Here is a tiny trained network, its code and every weight. The questions are about switching its units off for an input and a target symbol, where a switched-off unit gives its printed mean instead of its output.

import numpy as np


def w(rows, s, z=0):
    codes = np.array(rows[::2]) - 128.0
    scale = np.full(codes.shape[1], s)
    scale[-1] = z or s
    return codes * scale


def f(y):
    return np.maximum(y, 0)


def softmax(a):
    e = np.exp(a - a.max(-1, keepdims=True))
    return e / e.sum(-1, keepdims=True)


def log_softmax(a):
    a = a - a.max(-1, keepdims=True)
    return a - np.log(np.exp(a).sum(-1, keepdims=True))


def net(x, mask):
    ids = ['ΓΘΞΨηφ'.index(c) for c in x.split()]
    T = len(ids)
    res = E[ids] + P[:T]
    u = 0
    for l in range(3):
        r = res
        for j in range(2):
            rows = slice(2 * j, 2 * j + 2)
            q, k, v = (r @ M[l][rows].T for M in (Q, K, V))
            z = softmax(np.where(np.tri(T) > 0, q @ k.T / 2**0.5, -1e9)) @ v
            o = O[l][rows]
            res = res + np.where(mask[u + j], z, o[:, -1]) @ o[:, :-1]
        u += 2
        y = f(res @ A[l][:, :-1].T + A[l][:, -1])
        res = res + np.where(mask[u : u + 4], y, B[l][:, -1]) @ B[l][:, :-1]
        u += 4
    return log_softmax(res[-1] @ U[:, :-1].T + U[:, -1])


Q, K, V, O, A, B = {}, {}, {}, {}, {}, {}
E = w([
[148,110,199,90,115,135,81,10,95],'Γ',
[151,124,46,196,133,80,133,194,136],'Θ',
[47,133,208,116,129,221,140,229,33],'Ξ',
[172,85,129,212,178,104,70,104,88],'Ψ',
[184,168,125,144,99,112,214,82,158],'η',
[134,115,72,51,118,96,64,115,106],'φ',
],0.011)
P = w([
[99,124,129,110,188,99,145,116,182],'0',
[194,128,144,72,72,117,111,179,124],'1',
[100,145,128,152,66,69,117,99,69],'2',
[97,131,75,154,128,244,132,80,141],'3',
[138,68,75,121,185,146,206,99,86],'4',
[121,255,136,89,238,78,163,101,85],'5',
],0.012)
Q[0] = w([
[57,131,93,131,159,137,117,151,136],'0.h1',
[176,97,138,109,114,136,62,140,121],'0.h1',
[184,4,99,110,105,115,166,118,133],'0.h2',
[96,119,135,154,126,137,91,98,84],'0.h2',
],0.014)
K[0] = w([
[107,154,220,125,106,114,161,119,145],'0.h1',
[199,242,105,120,144,111,177,100,116],'0.h1',
[131,154,156,128,106,4,143,124,37],'0.h2',
[77,148,162,141,122,196,138,137,85],'0.h2',
],0.011)
V[0] = w([
[130,171,40,152,158,119,35,39,164],'0.h1',
[197,195,3,112,119,72,161,82,214],'0.h1',
[87,232,60,48,140,184,241,245,185],'0.h2',
[56,131,222,147,149,174,173,155,99],'0.h2',
],0.0048)
O[0] = w([
[77,61,164,130,195,89,101,124,194,166],'0.h1',
[58,151,186,196,79,95,90,119,182,251],'0.h1',
[170,2,102,138,86,95,149,107,30,53],'0.h2',
[176,56,189,126,96,136,192,131,172,22],'0.h2',
],0.0075,0.0012)
A[0] = w([
[107,230,74,215,130,247,58,63,92,107],'0.n1',
[113,253,243,53,161,181,143,103,127,5],'0.n2',
[173,101,190,186,153,79,108,63,114,209],'0.n3',
[208,137,109,242,172,143,125,47,49,197],'0.n4',
],0.0049,0.0023)
B[0] = w([
[112,71,101,68,74,121,207,174,215,223],'0.n1',
[165,118,178,3,106,152,157,89,116,189],'0.n2',
[101,228,83,104,108,124,154,120,118,212],'0.n3',
[94,149,77,84,105,140,239,144,129,252],'0.n4',
],0.0069,0.0039)
Q[1] = w([
[201,142,107,175,170,36,20,191,172],'1.h1',
[171,127,93,56,36,169,242,240,3],'1.h1',
[250,217,133,74,153,112,175,180,100],'1.h2',
[139,3,111,130,203,207,146,97,44],'1.h2',
],0.0061)
K[1] = w([
[106,136,28,171,165,109,146,88,162],'1.h1',
[22,69,181,73,161,122,125,232,92],'1.h1',
[166,96,147,157,32,127,126,128,144],'1.h2',
[137,186,118,150,93,2,99,68,116],'1.h2',
],0.0085)
V[1] = w([
[252,170,114,157,157,66,46,59,244],'1.h1',
[169,150,70,105,172,29,117,107,213],'1.h1',
[42,137,202,178,83,145,157,160,108],'1.h2',
[44,79,147,99,140,215,177,192,85],'1.h2',
],0.0041)
O[1] = w([
[227,36,64,62,40,76,203,237,199,2],'1.h1',
[213,166,32,2,120,122,231,140,118,96],'1.h1',
[65,252,83,116,118,232,83,108,170,114],'1.h2',
[71,95,188,248,101,196,8,101,204,95],'1.h2',
],0.004,0.0034)
A[1] = w([
[254,75,115,80,54,149,91,172,118,115],'1.n1',
[87,91,71,75,61,197,144,173,245,4],'1.n2',
[66,127,116,124,83,27,138,120,125,83],'1.n3',
[122,86,110,95,152,171,143,126,144,146],'1.n4',
],0.0062,0.0049)
B[1] = w([
[139,104,93,156,70,2,108,102,103,208],'1.n1',
[127,41,172,174,137,198,54,93,250,229],'1.n2',
[164,149,88,112,36,184,137,135,103,253],'1.n3',
[136,90,136,122,158,88,142,106,150,231],'1.n4',
],0.0072,0.0024)
Q[2] = w([
[145,221,151,99,112,65,122,158,92],'2.h1',
[130,125,104,103,246,86,161,68,121],'2.h1',
[83,88,116,161,155,200,124,84,68],'2.h2',
[103,193,87,78,181,129,164,101,83],'2.h2',
],0.012)
K[2] = w([
[63,21,77,107,172,194,193,95,174],'2.h1',
[2,196,68,163,51,187,125,87,80],'2.h1',
[124,60,157,176,19,180,130,114,47],'2.h2',
[91,126,141,102,173,231,167,164,34],'2.h2',
],0.0089)
V[2] = w([
[108,108,138,21,106,126,36,103,101],'2.h1',
[146,137,196,65,100,142,201,1,152],'2.h1',
[91,165,212,156,186,172,73,142,132],'2.h2',
[154,90,125,137,49,147,128,159,81],'2.h2',
],0.0091)
O[2] = w([
[87,180,181,86,141,14,164,196,161,131],'2.h1',
[72,8,144,121,72,129,175,147,144,253],'2.h1',
[164,84,169,141,123,70,124,85,196,92],'2.h2',
[145,118,175,100,174,100,202,82,34,111],'2.h2',
],0.011,0.0052)
A[2] = w([
[96,204,71,159,113,152,115,193,200,4],'2.n1',
[114,108,187,213,153,142,3,73,135,7],'2.n2',
[103,129,170,154,161,106,191,113,6,108],'2.n3',
[82,54,150,145,99,42,146,106,224,200],'2.n4',
],0.0072,0.0011)
B[2] = w([
[202,100,57,31,197,115,92,110,162,205],'2.n1',
[28,203,136,197,108,74,100,232,168,170],'2.n2',
[190,125,162,117,85,115,70,180,206,189],'2.n3',
[177,253,173,252,165,186,84,97,59,248],'2.n4',
],0.0063,0.012)
U = w([
[66,159,161,212,128,127,85,156,160,251],'Γ',
[182,197,107,157,182,169,91,54,16,56],'Θ',
[208,90,167,99,145,117,153,119,115,50],'Ξ',
[192,79,129,111,96,173,55,110,255,16],'Ψ',
[62,45,115,119,85,169,142,121,94,226],'η',
[61,164,139,51,147,47,158,184,131,76],'φ',
],0.0056,0.0031)

Each question gives the input, a string of symbols that net reads in full, and the target symbol t.
The units are the heads (2 rows each of Q, K, V and O) and the neurons (one row each of A and B). Each row of codes is followed by its name. A weight is (code - 128) times the scale printed after its matrix; where a second scale follows, it is the last column's (O, A, B and U).
mask holds one flag per unit, layer by layer, with each layer's heads first. A switched-off unit (its flag False) gives its mean, the last column of its rows in O or B, instead of its output. The means were averaged over made-up inputs and are rounded, as every weight is.
A unit's drop is (log p(t) with every unit on - log p(t) with that unit switched off) / (log p(t) with every unit on - log p(t) with every unit switched off).
The circuit of an input: a set's keep is (log p(t) with only the set's units on - log p(t) with every unit switched off) / (log p(t) with every unit on - log p(t) with every unit switched off). Starting from the 12 units with the biggest drops (on a tie, the unit counted first), units are removed one at a time, each time the one whose removal leaves the highest keep (on an exact tie, the one counted first), for as long as the keep stays at least 0.8.
units of the circuit, in order: the units of the circuit, biggest drop first
top k neurons: the k neurons with the biggest drops, biggest first
top k neurons in layer l: the k neurons of layer l with the biggest drops, biggest first
heads that matter: for each layer, one digit per head in row order, 1 if its drop is at least 0.15 and else 0, layers parted by /
input Θ η φ η Ξ η, target Ξ: top neuron in layer 1 -> 1.n2
input Θ η Ψ η, target η: heads that matter -> 00 / 10 / 01
input φ Ψ Γ φ, target Ψ: heads that matter -> 01 / 10 / 00
input Γ Θ Θ η φ φ, target η: units of the circuit, in order -> 2.h1, 2.n4
input φ Ψ η Ψ Θ Ξ, target Γ: units of the circuit, in order -> 2.h2, 1.h1, 2.n2
input η Ξ η Ξ φ η, target Ξ: units of the circuit, in order -> 2.h2, 2.n3, 0.h2
input η Θ η Ψ, target Θ: top 2 neurons -> 1.n1, 0.n1
input η Γ φ η Ψ, target φ: heads that matter -> 00 / 00 / 10
input η Ψ Θ Γ, target Ψ: units of the circuit, in order -> 0.h2, 0.n1, 1.n2
input φ η Γ Ψ, target η: units of the circuit, in order -> 2.h2, 0.n1, 2.h1
input η Θ Ξ η Γ Ξ, target η: heads that matter -> 10 / 00 / 10
input η Θ Ξ φ Γ, target Γ: units of the circuit, in order -> 1.h1, 2.n2, 2.h2
input Ξ Γ Ξ Θ Ψ, target Ξ: units of the circuit, in order -> 2.h2, 2.n3, 0.h2
input Ξ Γ φ, target Γ: top neuron -> 2.n2
input η η η Θ, target η: heads that matter -> 00 / 00 / 01
input η Ψ Θ, target η: units of the circuit, in order -> 2.h1, 1.h1, 2.h2
input φ η Γ Γ, target η: top 3 neurons -> 0.n1, 1.n1, 1.n2
input η Γ φ η, target Γ: heads that matter -> 01 / 00 / 10
input φ φ Θ Γ, target φ: heads that matter -> 00 / 00 / 11
input η Θ Θ Θ φ, target Θ: units of the circuit, in order -> 2.h1
input Γ Θ Γ φ, target Θ: heads that matter -> 00 / 10 / 11
input η η η Γ φ Ξ, target Γ: heads that matter -> 00 / 00 / 01
